Below are the code and all the weights of a small trained network. Each question names an input and a class and asks about switching units off, where a switched-off unit gives its printed mean instead of its output.

import numpy as np


def w(rows, s, z=0):
    codes = np.array(rows[::2]) - 128.0
    scale = np.full(codes.shape[1], s)
    scale[-1] = z or s
    return codes * scale


def f(y):
    return np.maximum(y, 0)


def log_softmax(a):
    a = a - a.max(-1, keepdims=True)
    return a - np.log(np.exp(a).sum(-1, keepdims=True))


def net(x, mask):
    res = np.array(x, float).reshape(1, 4) / 4 @ E
    y = f(res @ A[0][:, :-1].T + A[0][:, -1])
    res = res + np.where(mask, y, B[0][:, -1]) @ B[0][:, :-1]
    return log_softmax(res[-1] @ U[:, :-1].T + U[:, -1])


A, B = {}, {}
E = w([
[163,121,191,241,155,210,125,162],'x0',
[96,105,50,93,149,176,112,249],'x1',
[129,233,134,103,227,142,93,123],'x2',
[138,132,138,110,125,131,140,139],'x3',
],0.018)
A[0] = w([
[145,227,174,160,207,205,96,124,92],'N0',
[173,5,174,237,101,193,165,166,139],'N1',
[116,85,65,173,93,126,134,191,131],'N2',
[139,208,70,52,210,74,71,89,131],'N3',
[122,172,81,115,195,218,68,211,79],'N4',
[133,117,148,181,188,152,92,185,59],'N5',
[81,59,39,66,105,112,137,187,166],'N6',
[132,238,151,149,191,91,173,72,123],'N7',
[136,85,146,102,51,45,176,12,254],'N8',
[208,142,230,162,128,144,110,53,169],'N9',
],0.011,0.008)
B[0] = w([
[151,96,129,122,154,136,104,40,227],'N0',
[180,148,161,136,92,156,122,201,250],'N1',
[144,101,117,86,123,121,165,176,190],'N2',
[30,176,184,156,113,77,168,123,233],'N3',
[147,168,69,137,254,114,170,103,230],'N4',
[184,141,127,107,178,128,139,124,181],'N5',
[113,83,52,94,149,123,100,142,234],'N6',
[107,101,186,113,116,161,132,84,210],'N7',
[226,162,120,123,128,29,127,84,254],'N8',
[120,99,180,170,81,154,69,119,232],'N9',
],0.016,0.025)
U = w([
[197,163,97,130,162,85,156,72,248],'0',
[79,62,52,81,102,86,112,153,254],'1',
[62,169,186,138,82,90,159,89,219],'2',
[8,196,88,126,161,115,152,145,28],'3',
[143,138,167,171,64,132,94,158,101],'4',
[137,125,120,121,141,198,195,212,36],'5',
[102,96,154,147,140,191,81,65,3],'6',
],0.015,0.002)

Each question gives the input, the list of numbers given to net, and the class t.
The units are the neurons (one row each of A and B). Each row of codes is followed by its name. A weight is (code - 128) times the scale printed after its matrix; where a second scale follows, it is the last column's (A, B and U).
mask holds one flag per neuron, in row order. A switched-off neuron (its flag False) gives its mean, the last column of its row in B, instead of its output. The means were averaged over made-up inputs and are rounded, as every weight is.
A unit's drop is (log p(t) with every unit on - log p(t) with that unit switched off) / (log p(t) with every unit on - log p(t) with every unit switched off).
The circuit of an input: a set's keep is (log p(t) with only the set's units on - log p(t) with every unit switched off) / (log p(t) with every unit on - log p(t) with every unit switched off). Starting from all 10 units, units are removed one at a time, each time the one whose removal leaves the highest keep (on an exact tie, the one counted first), for as long as the keep stays at least 0.8.
units of the circuit, in order: the units of the circuit, biggest drop first
k most important neurons: the k neurons with the biggest drops, biggest first
drop of u: that unit's drop, to one decimal
input [0,8,0,0], class 1: 2 most important neurons : (N6 N8)
input [0,4,-4,-6], class 1: units of the circuit, in order : (N6)
input [-1,7,8,6], class 3: 2 most important neurons : (N3 N8)
input [0,8,8,6], class 3: 2 most important neurons : (N3 N8)
input [1,-8,7,8], class 6: 3 most important neurons : (N0 N9 N7)
input [8,0,2,-2], class 6: 3 most important neurons : (N8 N9 N0)
input [1,-8,-1,-2], class 4: 3 most important neurons : (N9 N4 N3)
input [1,-8,-7,-7], class 4: 4 most important neurons : (N9 N4 N1 N0)
input [1,-1,7,4], class 6: 2 most important neurons : (N0 N8)
input [0,6,8,4], class 3: 2 most important neurons : (N3 N8)
input [6,1,-4,-8], class 5: drop of N8 : 0.3
input [-2,6,0,-8], class 1: drop of N1 : 0.0
input [-7,4,2,7], class 3: drop of N3 : 0.3
input [-7,6,2,-1], class 3: units of the circuit, in order : (N3)
input [-8,7,0,-4], class 1: 2 most important neurons : (N6 N2)
